Here is a tiny trained network, its code and every weight. The questions are about switching its units off for an input and a target symbol, where a switched-off unit gives its printed mean instead of its output.

import numpy as np


def w(rows, s, z=0):
    codes = np.array(rows[::2]) - 128.0
    scale = np.full(codes.shape[1], s)
    scale[-1] = z or s
    return codes * scale


def norm(h):
    return h / np.sqrt((h * h).mean(-1, keepdims=True) + 1e-5)


def f(y):
    return np.maximum(y, 0)


def softmax(a):
    e = np.exp(a - a.max(-1, keepdims=True))
    return e / e.sum(-1, keepdims=True)


def log_softmax(a):
    a = a - a.max(-1, keepdims=True)
    return a - np.log(np.exp(a).sum(-1, keepdims=True))


def net(x, mask):
    ids = ['αγζηθμξτψω'.index(c) for c in x.split()]
    T = len(ids)
    res = E[ids] + P[:T]
    u = 0
    for l in range(3):
        q, k, v = (norm(res) @ M[l].T for M in (Q, K, V))
        z = softmax(np.where(np.tri(T) > 0, q @ k.T / 4**0.5, -1e9)) @ v
        res = res + np.where(mask[u], z, O[l][:, -1]) @ O[l][:, :-1]
        u += 1
        y = f(norm(res) @ A[l][:, :-1].T + A[l][:, -1])
        res = res + np.where(mask[u : u + 8], y, B[l][:, -1]) @ B[l][:, :-1]
        u += 8
    return log_softmax(norm(res)[-1] @ U[:, :-1].T + U[:, -1])


Q, K, V, O, A, B = {}, {}, {}, {}, {}, {}
E = w([
[72,180,155,151,161,158,215],'α',
[168,125,116,117,124,136,136],'γ',
[185,139,118,107,149,119,70],'ζ',
[88,106,169,181,181,147,141],'η',
[59,254,151,231,36,213,138],'θ',
[92,83,93,154,163,199,114],'μ',
[105,141,182,109,135,175,151],'ξ',
[103,162,70,196,135,187,94],'τ',
[200,102,114,108,157,103,142],'ψ',
[116,142,129,166,152,161,78],'ω',
],0.023)
P = w([
[222,155,123,111,31,88,2],'0',
[116,49,95,40,175,189,127],'1',
[146,66,75,32,183,205,160],'2',
[131,89,56,41,157,202,166],'3',
[161,68,85,47,180,200,154],'4',
[151,96,70,44,170,186,143],'5',
[141,103,73,67,170,158,151],'6',
[160,119,71,68,165,131,161],'7',
[169,126,54,85,181,120,180],'8',
[186,112,32,89,192,130,191],'9',
],0.0056)
Q[0] = w([
[55,164,102,202,149,193,114],'0.h0',
[86,45,167,25,31,2,160],'0.h0',
[87,181,168,187,101,171,149],'0.h0',
[163,77,177,120,104,161,119],'0.h0',
],0.0086)
K[0] = w([
[90,111,97,135,112,172,90],'0.h0',
[85,63,69,80,253,95,123],'0.h0',
[87,253,240,165,118,164,198],'0.h0',
[192,139,202,199,102,108,110],'0.h0',
],0.0065)
V[0] = w([
[17,133,111,103,4,163,145],'0.h0',
[42,2,170,211,129,94,130],'0.h0',
[216,122,162,238,44,140,170],'0.h0',
[201,17,119,156,127,193,133],'0.h0',
],0.0069)
O[0] = w([
[203,219,184,68,145,93,131,204],'0.h0',
[188,180,125,139,209,102,188,101],'0.h0',
[103,239,142,137,82,39,107,187],'0.h0',
[117,254,23,166,185,126,128,254],'0.h0',
],0.0078,0.0012)
A[0] = w([
[132,151,164,97,165,145,215,27],'0.n0',
[121,147,135,98,170,136,37,144],'0.n1',
[1,84,128,120,155,123,232,122],'0.n2',
[48,112,137,212,193,130,109,73],'0.n3',
[52,115,197,45,145,140,176,252],'0.n4',
[125,54,110,96,97,184,145,84],'0.n5',
[75,68,133,116,195,126,97,10],'0.n6',
[96,134,222,175,51,49,114,188],'0.n7',
],0.0077,0.0019)
B[0] = w([
[139,46,116,135,71,99,121,212],'0.n0',
[145,144,54,111,223,131,171,177],'0.n1',
[153,154,88,140,83,164,1,252],'0.n2',
[104,54,94,80,90,115,173,255],'0.n3',
[125,112,35,192,172,97,136,253],'0.n4',
[104,170,82,174,197,144,165,159],'0.n5',
[121,234,166,117,88,163,182,193],'0.n6',
[59,111,168,149,200,184,88,163],'0.n7',
],0.0074,0.0069)
Q[1] = w([
[127,149,34,184,243,255,119],'1.h0',
[68,160,117,145,164,199,162],'1.h0',
[94,47,55,110,173,119,137],'1.h0',
[56,130,118,102,190,129,99],'1.h0',
],0.0095)
K[1] = w([
[115,251,207,158,145,36,40],'1.h0',
[158,188,86,155,150,84,158],'1.h0',
[127,148,150,149,110,83,103],'1.h0',
[133,146,152,134,162,135,66],'1.h0',
],0.011)
V[1] = w([
[169,163,166,78,117,182,38],'1.h0',
[182,190,170,191,91,109,147],'1.h0',
[181,190,142,54,255,124,120],'1.h0',
[13,137,207,225,147,129,148],'1.h0',
],0.0088)
O[1] = w([
[132,120,153,23,122,161,245,132],'1.h0',
[48,200,136,172,101,86,120,113],'1.h0',
[179,155,164,152,147,233,192,150],'1.h0',
[95,199,149,121,129,202,50,255],'1.h0',
],0.011,0.0077)
A[1] = w([
[162,135,59,76,124,116,238,22],'1.n0',
[141,254,227,47,153,154,207,250],'1.n1',
[60,83,166,144,175,142,115,205],'1.n2',
[100,79,191,155,128,105,158,27],'1.n3',
[106,151,190,166,98,153,138,221],'1.n4',
[75,145,58,30,177,133,76,152],'1.n5',
[153,163,77,126,213,125,106,41],'1.n6',
[81,140,164,141,201,151,44,141],'1.n7',
],0.0083,0.0021)
B[1] = w([
[74,89,137,134,46,128,92,197],'1.n0',
[156,183,27,127,70,175,143,253],'1.n1',
[180,242,116,179,99,98,108,199],'1.n2',
[154,169,59,114,64,82,214,130],'1.n3',
[153,68,69,82,2,207,91,186],'1.n4',
[113,149,243,172,63,63,202,242],'1.n5',
[89,98,204,211,91,161,132,186],'1.n6',
[144,166,138,131,156,112,120,248],'1.n7',
],0.0084,0.0069)
Q[2] = w([
[129,114,65,92,55,127,142],'2.h0',
[144,96,103,132,119,111,106],'2.h0',
[52,101,149,179,6,177,123],'2.h0',
[175,161,93,119,146,111,110],'2.h0',
],0.016)
K[2] = w([
[153,165,176,137,136,130,100],'2.h0',
[120,163,157,105,145,11,170],'2.h0',
[198,179,140,140,61,173,65],'2.h0',
[95,70,149,97,160,133,141],'2.h0',
],0.013)
V[2] = w([
[65,57,32,98,139,92,72],'2.h0',
[188,109,65,96,156,89,125],'2.h0',
[80,214,2,182,104,120,151],'2.h0',
[115,111,31,30,107,114,65],'2.h0',
],0.0099)
O[2] = w([
[141,206,113,89,98,70,78,53],'2.h0',
[255,145,131,140,157,160,155,35],'2.h0',
[187,103,147,207,166,63,180,254],'2.h0',
[152,206,148,155,65,180,119,81],'2.h0',
],0.0096,0.0086)
A[2] = w([
[179,150,98,153,185,14,39,21],'2.n0',
[74,50,165,13,165,162,131,90],'2.n1',
[218,114,92,2,68,159,132,93],'2.n2',
[218,177,81,173,95,126,58,86],'2.n3',
[83,183,149,153,32,37,50,89],'2.n4',
[135,136,71,199,76,206,169,242],'2.n5',
[117,130,99,71,90,24,42,3],'2.n6',
[232,35,119,150,226,135,134,63],'2.n7',
],0.0091,0.0021)
B[2] = w([
[86,209,47,100,155,154,187,177],'2.n0',
[40,170,36,82,84,103,139,154],'2.n1',
[146,2,103,207,128,142,15,167],'2.n2',
[48,142,55,145,163,142,217,178],'2.n3',
[217,67,225,74,101,182,121,208],'2.n4',
[158,226,200,133,165,80,147,252],'2.n5',
[143,157,113,65,149,119,156,137],'2.n6',
[119,101,236,58,197,35,39,146],'2.n7',
],0.0098,0.011)
U = w([
[125,153,133,112,170,115,144,48],'α',
[188,70,80,161,109,124,72,192],'γ',
[23,104,74,100,129,138,136,168],'ζ',
[177,95,210,143,239,112,135,108],'η',
[81,174,183,100,90,139,26,84],'θ',
[86,179,74,225,206,116,79,71],'μ',
[168,161,170,99,59,63,152,250],'ξ',
[144,222,48,91,114,53,175,191],'τ',
[109,78,165,222,108,64,213,27],'ψ',
[171,131,136,110,186,246,185,89],'ω',
],0.011,0.0027)

Each question gives the input, a string of symbols that net reads in full, and the target symbol t.
The units are the heads (4 rows each of Q, K, V and O) and the neurons (one row each of A and B). Each row of codes is followed by its name. A weight is (code - 128) times the scale printed after its matrix; where a second scale follows, it is the last column's (O, A, B and U).
mask holds one flag per unit, layer by layer, with each layer's heads first. A switched-off unit (its flag False) gives its mean, the last column of its rows in O or B, instead of its output. The means were averaged over made-up inputs and are rounded, as every weight is.
A unit's drop is (log p(t) with every unit on - log p(t) with that unit switched off) / (log p(t) with every unit on - log p(t) with every unit switched off).
The circuit of an input: a set's keep is (log p(t) with only the set's units on - log p(t) with every unit switched off) / (log p(t) with every unit on - log p(t) with every unit switched off). Starting from the 12 units with the biggest drops (on a tie, the unit counted first), units are removed one at a time, each time the one whose removal leaves the highest keep (on an exact tie, the one counted first), for as long as the keep stays at least 0.8.
units of the circuit, in order: the units of the circuit, biggest drop first
unit that matters most: the unit with the biggest drop
top k neurons: the k neurons with the biggest drops, biggest first
k most important neurons of layer l: the k neurons of layer l with the biggest drops, biggest first
drop of u: that unit's drop, to one decimal
input ξ ω μ η θ τ α, target τ: units of the circuit, in order -> (0.h0 1.n1)
input μ ψ ψ ξ τ η η μ ω, target η: units of the circuit, in order -> (1.h0 2.n7)
input μ ξ η ψ, target η: units of the circuit, in order -> (2.n7)
input μ τ α η η η, target η: units of the circuit, in order -> (0.h0 1.h0 2.n7)
input ψ γ η ξ, target τ: units of the circuit, in order -> (0.h0 1.h0 2.h0)
input ω ξ ξ τ τ η θ τ ξ η, target τ: units of the circuit, in order -> (1.h0 0.h0 0.n3 1.n1)
input η ζ τ η ξ, target μ: units of the circuit, in order -> (0.h0 1.h0)
input γ η ω ψ η θ τ, target τ: units of the circuit, in order -> (0.h0 1.h0)
input η ξ ξ ξ, target μ: units of the circuit, in order -> (1.h0 0.h0)
input η θ ζ ζ η η η ψ ω, target ω: top 2 neurons -> (0.n1 0.n7)
input α ξ η η η η η, target θ: units of the circuit, in order -> (1.h0 0.h0 2.n4)
input ζ ζ η, target γ: units of the circuit, in order -> (1.h0 2.n2 2.h0 0.h0)
input ξ η τ γ ω ψ, target ω: top 2 neurons -> (0.n3 1.n1)
input ξ η τ η ξ η η η η μ, target ω: unit that matters most -> 0.n3
input η η ξ η ζ γ, target μ: units of the circuit, in order -> (0.h0 1.h0)
input γ α ξ, target ξ: units of the circuit, in order -> (1.h0 2.h0 0.h0)
input θ ψ α, target θ: top 2 neurons -> (0.n4 0.n7)
input ζ η α η ζ τ, target γ: top 2 neurons -> (0.n3 2.n2)
input τ ω ψ ψ τ ξ η η θ ω, target ω: 2 most important neurons of layer 0 -> (0.n1 0.n4)
input η ψ η ξ γ η τ θ ω τ, target ω: unit that matters most -> 0.h0
input γ ψ ω τ ξ η ζ ω η ω, target ξ: 2 most important neurons of layer 0 -> (0.n3 0.n4)
input ω ω θ ψ η ψ, target ψ: 2 most important neurons of layer 1 -> (1.n5 1.n1)
input ψ η α ψ η η ζ, target τ: top 2 neurons -> (0.n3 2.n0)
input ω η η θ ξ ξ η, target ξ: 2 most important neurons of layer 1 -> (1.n5 1.n4)
input η η μ, target μ: drop of 0.h0 -> 0.4
input η ω η, target μ: drop of 1.h0 -> 2.1
input τ η ξ η ω ω μ ξ, target ψ: drop of 2.h0 -> 0.0
input ζ τ α, target γ: drop of 0.h0 -> 0.6
input ω θ η ω η ξ ω η η, target ω: top neuron -> (0.n7)
input γ η ψ ζ η τ, target ξ: 2 most important neurons of layer 0 -> (0.n4 0.n3)
